Below is a small trained network, with its code and all its weights. Each question gives an input and a target symbol and asks what happens when units are switched off, that is, made to give their printed mean instead of their output.

import numpy as np


def w(rows, s, z=0):
    codes = np.array(rows[::2]) - 128.0
    scale = np.full(codes.shape[1], s)
    scale[-1] = z or s
    return codes * scale


def norm(h):
    return h / np.sqrt((h * h).mean(-1, keepdims=True) + 1e-5)


def f(y):
    return np.maximum(y, 0)


def softmax(a):
    e = np.exp(a - a.max(-1, keepdims=True))
    return e / e.sum(-1, keepdims=True)


def log_softmax(a):
    a = a - a.max(-1, keepdims=True)
    return a - np.log(np.exp(a).sum(-1, keepdims=True))


def net(x, mask):
    ids = ['αβγδζηθμξπστφψω'.index(c) for c in x.split()]
    T = len(ids)
    res = E[ids] + P[:T]
    u = 0
    for l in range(3):
        q, k, v = (norm(res) @ M[l].T for M in (Q, K, V))
        z = softmax(np.where(np.tri(T) > 0, q @ k.T / 2**0.5, -1e9)) @ v
        res = res + np.where(mask[u], z, O[l][:, -1]) @ O[l][:, :-1]
        u += 1
        y = f(norm(res) @ A[l][:, :-1].T + A[l][:, -1])
        res = res + np.where(mask[u : u + 4], y, B[l][:, -1]) @ B[l][:, :-1]
        u += 4
    return log_softmax(norm(res)[-1] @ U[:, :-1].T + U[:, -1])


Q, K, V, O, A, B = {}, {}, {}, {}, {}, {}
E = w([
[114,120,157,125,124,76,113],'α',
[96,97,162,139,122,74,144],'β',
[82,158,193,211,140,133,127],'γ',
[86,147,159,128,117,119,180],'δ',
[87,110,114,122,130,92,127],'ζ',
[83,121,128,101,125,72,85],'η',
[100,129,93,112,127,132,157],'θ',
[88,128,102,96,113,142,155],'μ',
[150,121,119,146,140,120,176],'ξ',
[123,159,161,122,123,114,147],'π',
[147,140,100,122,158,98,77],'σ',
[124,149,127,71,112,155,122],'τ',
[91,253,79,223,126,132,164],'φ',
[123,128,163,167,3,165,123],'ψ',
[215,170,96,115,135,156,147],'ω',
],0.023)
P = w([
[144,169,177,125,191,147,145],'0',
[188,141,151,83,184,127,124],'1',
[21,160,157,255,145,119,42],'2',
[125,232,208,52,220,129,94],'3',
[204,126,131,53,160,108,116],'4',
[35,159,144,241,148,126,32],'5',
[144,196,152,46,190,92,92],'6',
[231,111,108,20,143,88,109],'7',
[28,185,139,232,153,152,52],'8',
],0.01)
Q[0] = w([
[231,178,154,44,143,50,115],'0.h0',
[122,255,149,42,224,45,120],'0.h0',
],0.0085)
K[0] = w([
[200,11,165,54,70,110,138],'0.h0',
[213,134,55,23,54,2,154],'0.h0',
],0.0096)
V[0] = w([
[110,254,106,184,132,85,64],'0.h0',
[102,11,166,114,155,210,115],'0.h0',
],0.0051)
O[0] = w([
[219,200,106,117,139,42,1,150],'0.h0',
[40,25,64,64,41,219,120,5],'0.h0',
],0.0069,0.0022)
A[0] = w([
[70,235,230,206,132,235,83,206],'0.n0',
[36,75,177,105,173,49,79,8],'0.n1',
[30,150,59,29,138,254,3,246],'0.n2',
[209,142,36,174,247,212,122,42],'0.n3',
],0.0052,0.0015)
B[0] = w([
[85,46,46,217,130,110,133,254],'0.n0',
[145,118,75,170,163,240,146,166],'0.n1',
[123,112,160,254,126,108,200,230],'0.n2',
[28,109,71,171,94,200,86,172],'0.n3',
],0.0098,0.0062)
Q[1] = w([
[134,150,129,140,247,130,187],'1.h0',
[143,114,118,173,71,115,115],'1.h0',
],0.014)
K[1] = w([
[199,83,109,1,78,75,171],'1.h0',
[91,206,124,171,107,151,94],'1.h0',
],0.012)
V[1] = w([
[253,88,42,173,96,192,101],'1.h0',
[200,142,197,169,31,174,112],'1.h0',
],0.0074)
O[1] = w([
[171,101,119,147,197,250,110,158],'1.h0',
[184,131,202,171,82,196,82,2],'1.h0',
],0.014,0.00099)
A[1] = w([
[178,210,225,106,148,155,205,110],'1.n0',
[164,12,66,98,164,168,220,69],'1.n1',
[90,149,211,214,38,254,129,253],'1.n2',
[108,145,168,163,191,52,175,32],'1.n3',
],0.0066,0.0014)
B[1] = w([
[103,171,132,181,192,95,63,189],'1.n0',
[38,186,201,154,109,176,84,191],'1.n1',
[133,131,125,80,39,130,41,253],'1.n2',
[255,91,94,101,185,203,92,208],'1.n3',
],0.0096,0.0066)
Q[2] = w([
[65,199,97,35,99,131,189],'2.h0',
[254,159,83,98,68,96,118],'2.h0',
],0.009)
K[2] = w([
[38,58,136,133,123,79,189],'2.h0',
[254,62,96,202,125,39,104],'2.h0',
],0.0088)
V[2] = w([
[124,209,136,177,76,100,200],'2.h0',
[151,200,1,80,63,152,180],'2.h0',
],0.007)
O[2] = w([
[135,211,143,218,102,196,164,85],'2.h0',
[150,151,65,9,73,235,92,1],'2.h0',
],0.013,0.0024)
A[2] = w([
[202,112,184,122,168,152,113,102],'2.n0',
[247,80,113,81,10,130,159,3],'2.n1',
[134,121,107,116,83,198,188,84],'2.n2',
[118,169,154,143,3,154,42,111],'2.n3',
],0.012,0.0059)
B[2] = w([
[180,129,118,140,98,158,142,165],'2.n0',
[128,91,5,154,105,181,75,133],'2.n1',
[171,74,158,138,87,127,167,139],'2.n2',
[92,132,195,52,125,122,86,254],'2.n3',
],0.021,0.0084)
U = w([
[235,31,128,100,159,114,146,149],'α',
[111,34,161,131,164,39,191,102],'β',
[161,34,132,254,57,79,107,120],'γ',
[118,206,106,108,57,55,203,169],'δ',
[99,113,74,67,178,158,137,76],'ζ',
[131,118,70,86,169,89,115,96],'η',
[136,121,65,66,100,152,188,253],'θ',
[179,74,150,140,51,160,218,233],'μ',
[102,179,189,161,215,216,183,58],'ξ',
[234,244,159,191,127,59,106,46],'π',
[180,112,59,116,162,99,84,130],'σ',
[106,170,234,102,107,90,81,126],'τ',
[155,230,76,138,99,154,132,150],'φ',
[118,62,44,123,65,228,33,115],'ψ',
[228,135,105,149,96,252,119,158],'ω',
],0.0089,0.0036)

Each question gives the input, a string of symbols that net reads in full, and the target symbol t.
The units are the heads (2 rows each of Q, K, V and O) and the neurons (one row each of A and B). Each row of codes is followed by its name. A weight is (code - 128) times the scale printed after its matrix; where a second scale follows, it is the last column's (O, A, B and U).
mask holds one flag per unit, layer by layer, with each layer's heads first. A switched-off unit (its flag False) gives its mean, the last column of its rows in O or B, instead of its output. The means were averaged over made-up inputs and are rounded, as every weight is.
A unit's drop is (log p(t) with every unit on - log p(t) with that unit switched off) / (log p(t) with every unit on - log p(t) with every unit switched off).
The circuit of an input: a set's keep is (log p(t) with only the set's units on - log p(t) with every unit switched off) / (log p(t) with every unit on - log p(t) with every unit switched off). Starting from the 12 units with the biggest drops (on a tie, the unit counted first), units are removed one at a time, each time the one whose removal leaves the highest keep (on an exact tie, the one counted first), for as long as the keep stays at least 0.8.
circuit, biggest first: the units of the circuit, biggest drop first
most important unit: the unit with the biggest drop
k most important neurons: the k neurons with the biggest drops, biggest first
k most important neurons of layer l: the k neurons of layer l with the biggest drops, biggest first
input τ ω τ α π μ ξ, target π: most important unit : 0.n0
input β ζ θ ξ β φ τ, target β: 2 most important neurons : (0.n1, 1.n1)
input μ ω β δ τ θ, target γ: circuit, biggest first : (2.n3, 0.n2)
input δ σ τ σ ξ τ π, target ξ: circuit, biggest first : (1.h0, 0.h0)
input ξ ψ π ζ τ η ω δ α, target ψ: 2 most important neurons : (0.n1, 1.n1)
input τ ξ β τ ξ ξ ω, target ξ: circuit, biggest first : (0.h0, 1.n2)
input δ ξ τ η, target ξ: 2 most important neurons : (0.n1, 1.n1)
input θ ξ μ τ τ τ π τ π, target γ: 3 most important neurons : (0.n0, 2.n3, 0.n3)
input ω τ ω ω, target τ: 3 most important neurons : (0.n3, 0.n0, 2.n3)
input σ α τ μ β τ ξ τ, target τ: 4 most important neurons : (0.n0, 0.n3, 0.n2, 0.n1)
input ξ τ ξ τ τ β τ ζ, target ζ: 2 most important neurons of layer 0 : (0.n2, 0.n1)
input τ ξ τ μ, target ξ: circuit, biggest first : (0.n2, 1.h0)
input ω τ ζ, target ψ: circuit, biggest first : (0.n1, 2.h0)
input τ μ ξ π, target μ: 2 most important neurons : (0.n0, 2.n2)
input ξ β τ ω τ τ ω τ δ, target ψ: circuit, biggest first : (0.n0, 2.h0)
input α π τ δ τ δ, target γ: circuit, biggest first : (0.n0)
input ζ ξ β ξ π τ θ τ, target τ: 3 most important neurons : (0.n0, 1.n0, 0.n2)
input β γ ξ γ τ τ β μ, target μ: 3 most important neurons : (2.n2, 1.n2, 1.n1)
input ω ω μ τ δ τ ξ, target δ: circuit, biggest first : (0.n3, 1.h0, 0.n2)
input τ π τ β ζ, target ζ: most important unit : 1.h0
input π β ξ τ τ τ α π, target π: 2 most important neurons of layer 1 : (1.n2, 1.n0)
input ξ ξ σ ψ μ α τ, target μ: circuit, biggest first : (0.h0, 2.h0, 2.n2, 0.n2)
input α α τ ξ, target α: circuit, biggest first : (1.n3, 2.h0, 2.n0)
